Below are the code and all the weights of a small trained network. Each question names an input and a class and asks about switching units off, where a switched-off unit gives its printed mean instead of its output.

import numpy as np


def w(rows, s, z=0):
    codes = np.array(rows[::2]) - 128.0
    scale = np.full(codes.shape[1], s)
    scale[-1] = z or s
    return codes * scale


def norm(h):
    return h / np.sqrt((h * h).mean(-1, keepdims=True) + 1e-5)


def f(y):
    return np.maximum(y, 0)


def log_softmax(a):
    a = a - a.max(-1, keepdims=True)
    return a - np.log(np.exp(a).sum(-1, keepdims=True))


def net(x, mask):
    res = np.array(x, float).reshape(1, 3) / 4 @ E
    u = 0
    for l in range(2):
        y = f(norm(res) @ A[l][:, :-1].T + A[l][:, -1])
        res = res + np.where(mask[u : u + 9], y, B[l][:, -1]) @ B[l][:, :-1]
        u += 9
    return log_softmax(norm(res)[-1] @ U[:, :-1].T + U[:, -1])


A, B = {}, {}
E = w([
[119,33,56,180,98],'x0',
[167,107,204,172,86],'x1',
[152,1,96,121,240],'x2',
],0.0053)
A[0] = w([
[137,169,214,141,113,187],'L0N1',
[37,56,76,165,159,159],'L0N2',
[155,66,91,17,170,138],'L0N3',
[122,203,157,177,196,79],'L0N4',
[163,88,2,77,97,51],'L0N5',
[118,154,82,110,99,97],'L0N6',
[133,132,168,141,101,127],'L0N7',
[132,118,175,155,222,3],'L0N8',
[75,175,197,185,132,114],'L0N9',
],0.0095,0.0022)
B[0] = w([
[77,153,204,136,100,225],'L0N1',
[162,120,120,41,138,254],'L0N2',
[116,139,161,160,48,245],'L0N3',
[199,71,76,157,141,176],'L0N4',
[47,36,76,54,51,218],'L0N5',
[94,94,112,126,136,173],'L0N6',
[68,143,73,71,129,170],'L0N7',
[165,127,97,254,111,182],'L0N8',
[91,105,140,113,122,196],'L0N9',
],0.0068,0.0057)
A[1] = w([
[143,178,16,53,199,143],'L1N1',
[174,172,205,76,97,108],'L1N2',
[174,165,145,222,148,121],'L1N3',
[88,202,78,89,40,152],'L1N4',
[165,145,189,199,117,151],'L1N5',
[139,106,137,231,84,252],'L1N6',
[130,208,111,134,72,117],'L1N7',
[205,132,229,134,142,145],'L1N8',
[254,45,113,143,152,120],'L1N9',
],0.0076,0.0022)
B[1] = w([
[254,101,136,130,122,177],'L1N1',
[121,93,114,40,134,178],'L1N2',
[68,123,64,166,21,163],'L1N3',
[134,54,96,163,191,253],'L1N4',
[148,76,172,101,85,187],'L1N5',
[164,171,119,166,232,215],'L1N6',
[152,210,97,137,202,185],'L1N7',
[122,94,206,181,137,178],'L1N8',
[151,197,131,91,204,216],'L1N9',
],0.0056,0.006)
U = w([
[201,132,119,111,218,159],'0',
[117,60,47,76,67,189],'1',
[152,215,78,157,84,2],'2',
[79,187,247,75,107,123],'3',
[133,145,158,232,125,199],'4',
[15,246,99,105,142,107],'5',
],0.012,0.0046)

Each question gives the input, the list of numbers given to net, and the class t.
The units are the neurons (one row each of A and B). Each row of codes is followed by its name. A weight is (code - 128) times the scale printed after its matrix; where a second scale follows, it is the last column's (A, B and U).
mask holds one flag per neuron, layer by layer. A switched-off neuron (its flag False) gives its mean, the last column of its row in B, instead of its output. The means were averaged over made-up inputs and are rounded, as every weight is.
A unit's drop is (log p(t) with every unit on - log p(t) with that unit switched off) / (log p(t) with every unit on - log p(t) with every unit switched off).
The circuit of an input: a set's keep is (log p(t) with only the set's units on - log p(t) with every unit switched off) / (log p(t) with every unit on - log p(t) with every unit switched off). Starting from the 12 units with the biggest drops (on a tie, the unit counted first), units are removed one at a time, each time the one whose removal leaves the highest keep (on an exact tie, the one counted first), for as long as the keep stays at least 0.8.
circuit, biggest first: the units of the circuit, biggest drop first
top k neurons: the k neurons with the biggest drops, biggest first
k most important neurons of layer l: the k neurons of layer l with the biggest drops, biggest first
drop when u is switched off: that unit's drop, to one decimal
input [7,6,-3], class 4: circuit, biggest first => (L0N5)
input [-8,-6,-1], class 0: circuit, biggest first => (L0N4; L1N1)
input [-8,1,1], class 4: circuit, biggest first => (L0N2; L0N5)
input [-7,8,3], class 4: 3 most important neurons of layer 0 => (L0N8; L0N2; L0N4)
input [-1,-6,-3], class 0: circuit, biggest first => (L1N1; L0N3)
input [-3,1,6], class 4: circuit, biggest first => (L0N8; L0N3)
input [-5,2,1], class 4: circuit, biggest first => (L0N8; L0N2)
input [-8,-2,6], class 4: 4 most important neurons of layer 0 => (L0N8; L0N3; L0N2; L0N5)
input [-6,-3,2], class 4: 3 most important neurons of layer 0 => (L0N2; L0N5; L0N8)
input [2,6,-2], class 3: top 2 neurons => (L0N1; L0N8)
input [3,7,-3], class 3: top 4 neurons => (L0N1; L0N8; L0N4; L0N5)
input [3,4,-7], class 5: top 2 neurons => (L0N7; L1N7)
input [-2,-1,4], class 4: circuit, biggest first => (L0N8; L0N3)
input [-5,6,4], class 4: circuit, biggest first => (L0N8; L0N2)
input [-6,-6,2], class 2: 2 most important neurons of layer 0 => (L0N5; L0N2)
input [3,7,5], class 0: top 2 neurons => (L1N9; L0N1)
input [4,7,-8], class 5: top neuron => (L0N7)
input [-3,-6,-4], class 0: 2 most important neurons of layer 1 => (L1N1; L1N4)
input [-1,8,7], class 4: circuit, biggest first => (L0N8; L1N3; L0N5)
input [-1,6,3], class 4: top neuron => (L0N8)
input [-7,-6,3], class 2: 4 most important neurons of layer 0 => (L0N5; L0N2; L0N3; L0N8)
input [1,-8,-6], class 1: 2 most important neurons of layer 0 => (L0N1; L0N6)
input [-1,-5,-3], class 0: 2 most important neurons of layer 0 => (L0N5; L0N3)
input [-7,2,8], class 4: 3 most important neurons of layer 0 => (L0N8; L0N3; L0N2)
input [-1,0,-4], class 5: 3 most important neurons of layer 0 => (L0N7; L0N2; L0N3)
input [4,-1,-7], class 5: drop when L0N4 is switched off => 0.2
input [2,3,3], class 0: most important neuron of layer 1 => (L1N9)
input [0,7,1], class 3: drop when L0N4 is switched off => 0.2
